Below is a small trained network, with its code and all its weights. Each question gives an input and a class and asks what happens when units are switched off, that is, made to give their printed mean instead of their output.

import numpy as np


def w(rows, s, z=0):
    codes = np.array(rows[::2]) - 128.0
    scale = np.full(codes.shape[1], s)
    scale[-1] = z or s
    return codes * scale


def f(y):
    return y / 2 * (1 + np.tanh(0.7978845608 * (y + 0.044715 * y**3)))


def log_softmax(a):
    a = a - a.max(-1, keepdims=True)
    return a - np.log(np.exp(a).sum(-1, keepdims=True))


def net(x, mask):
    res = np.array(x, float).reshape(1, 7) / 4 @ E
    y = f(res @ A[0][:, :-1].T + A[0][:, -1])
    res = res + np.where(mask, y, B[0][:, -1]) @ B[0][:, :-1]
    return log_softmax(res[-1] @ U[:, :-1].T + U[:, -1])


A, B = {}, {}
E = w([
[85,51,74,177,141,119,17,128,206,204],'x0',
[122,118,140,131,138,132,119,113,138,130],'x1',
[81,92,38,80,139,182,97,25,88,182],'x2',
[87,131,155,169,169,110,224,81,162,212],'x3',
[136,162,118,140,154,100,79,125,147,139],'x4',
[95,143,227,151,64,142,54,59,146,182],'x5',
[94,138,146,167,255,58,73,111,107,61],'x6',
],0.0095)
A[0] = w([
[68,172,47,236,167,137,206,45,103,192,82],'n1',
[129,141,146,146,241,42,108,47,42,109,248],'n2',
[94,150,146,176,143,79,186,131,95,215,14],'n3',
[173,86,103,118,36,115,42,128,89,29,82],'n4',
[159,178,181,62,82,7,150,35,58,38,199],'n5',
[186,113,40,116,238,157,170,233,96,156,189],'n6',
[194,104,195,202,117,90,156,235,210,68,85],'n7',
[177,76,51,34,184,185,132,106,125,133,157],'n8',
[114,193,74,101,155,2,32,124,187,191,252],'n9',
[131,131,88,84,180,191,80,118,33,152,22],'n10',
],0.0067,0.003)
B[0] = w([
[165,163,146,101,129,115,80,138,76,179,216],'n1',
[97,131,127,127,75,128,176,197,119,92,253],'n2',
[211,114,99,166,187,74,118,139,96,152,164],'n3',
[161,107,136,173,218,76,144,160,144,196,213],'n4',
[143,109,159,97,105,92,150,111,193,155,227],'n5',
[132,111,247,134,100,206,161,146,169,133,251],'n6',
[122,223,85,62,124,186,72,113,82,115,249],'n7',
[104,148,169,134,93,156,123,127,78,186,219],'n8',
[129,104,165,98,86,97,145,140,170,102,255],'n9',
[132,195,95,110,187,144,92,107,81,121,180],'n10',
],0.011,0.008)
U = w([
[75,204,97,120,144,147,72,112,82,129,66],'0',
[192,105,126,161,215,89,123,141,116,162,123],'1',
[114,101,169,162,112,145,117,113,138,128,134],'2',
[82,129,120,128,129,126,125,121,140,142,191],'3',
[133,83,119,108,123,109,135,119,154,137,160],'4',
[124,98,112,132,94,114,120,133,111,124,161],'5',
[94,110,89,151,63,118,136,148,101,118,137],'6',
[135,70,10,156,167,104,172,86,123,89,2],'7',
],0.012,0.0049)

Each question gives the input, the list of numbers given to net, and the class t.
The units are the neurons (one row each of A and B). Each row of codes is followed by its name. A weight is (code - 128) times the scale printed after its matrix; where a second scale follows, it is the last column's (A, B and U).
mask holds one flag per neuron, in row order. A switched-off neuron (its flag False) gives its mean, the last column of its row in B, instead of its output. The means were averaged over made-up inputs and are rounded, as every weight is.
A unit's drop is (log p(t) with every unit on - log p(t) with that unit switched off) / (log p(t) with every unit on - log p(t) with every unit switched off).
The circuit of an input: a set's keep is (log p(t) with only the set's units on - log p(t) with every unit switched off) / (log p(t) with every unit on - log p(t) with every unit switched off). Starting from all 10 units, units are removed one at a time, each time the one whose removal leaves the highest keep (on an exact tie, the one counted first), for as long as the keep stays at least 0.8.
circuit, biggest first: the units of the circuit, biggest drop first
unit that matters most: the unit with the biggest drop
k most important neurons: the k neurons with the biggest drops, biggest first
drop when u is switched off: that unit's drop, to one decimal
input [7,-1,8,3,-1,6,-7], class 0: unit that matters most : n1
input [4,0,-5,2,5,-2,1], class 0: 2 most important neurons : [n7 n5]
input [0,7,-8,8,-5,-4,7], class 0: 2 most important neurons : [n7 n4]
input [5,-3,2,-1,-4,-5,-4], class 2: circuit, biggest first : [n6 n7 n8]
input [-6,2,-3,-7,3,-1,-7], class 1: 3 most important neurons : [n4 n2 n9]
input [-8,7,-2,1,6,6,-8], class 4: circuit, biggest first : [n5 n6]
input [8,4,4,-4,5,6,-5], class 4: 3 most important neurons : [n9 n6 n7]
input [7,6,1,6,5,-8,-4], class 2: 2 most important neurons : [n6 n4]
input [-8,8,5,-1,7,-6,7], class 3: 3 most important neurons : [n5 n10 n6]
input [-6,-8,-6,-2,-7,2,-4], class 3: circuit, biggest first : [n5 n7 n2]
input [5,2,7,-5,3,1,8], class 6: 4 most important neurons : [n2 n9 n7 n1]
input [3,-3,-7,3,-6,-8,0], class 2: 2 most important neurons : [n6 n10]
input [0,0,3,1,4,-6,6], class 2: 2 most important neurons : [n6 n7]
input [5,2,4,7,-4,3,6], class 1: circuit, biggest first : [n3]
input [1,2,-7,6,-1,7,5], class 0: 2 most important neurons : [n7 n6]
input [-2,4,7,8,-6,5,6], class 1: 4 most important neurons : [n3 n7 n1 n8]
input [3,4,-4,3,0,-2,7], class 6: circuit, biggest first : [n2 n4]
input [6,-1,-2,4,2,-3,6], class 4: 2 most important neurons : [n9 n8]
input [7,-1,5,5,8,0,7], class 5: circuit, biggest first : [n9 n2 n1]
input [-8,-4,-4,-4,-7,1,1], class 4: unit that matters most : n5
input [8,6,-1,5,6,6,3], class 4: circuit, biggest first : [n9 n6]
input [-2,8,1,8,3,-3,-3], class 1: drop when n3 is switched off : 0.2
input [4,-3,0,4,-1,-4,5], class 6: drop when n7 is switched off : -0.1
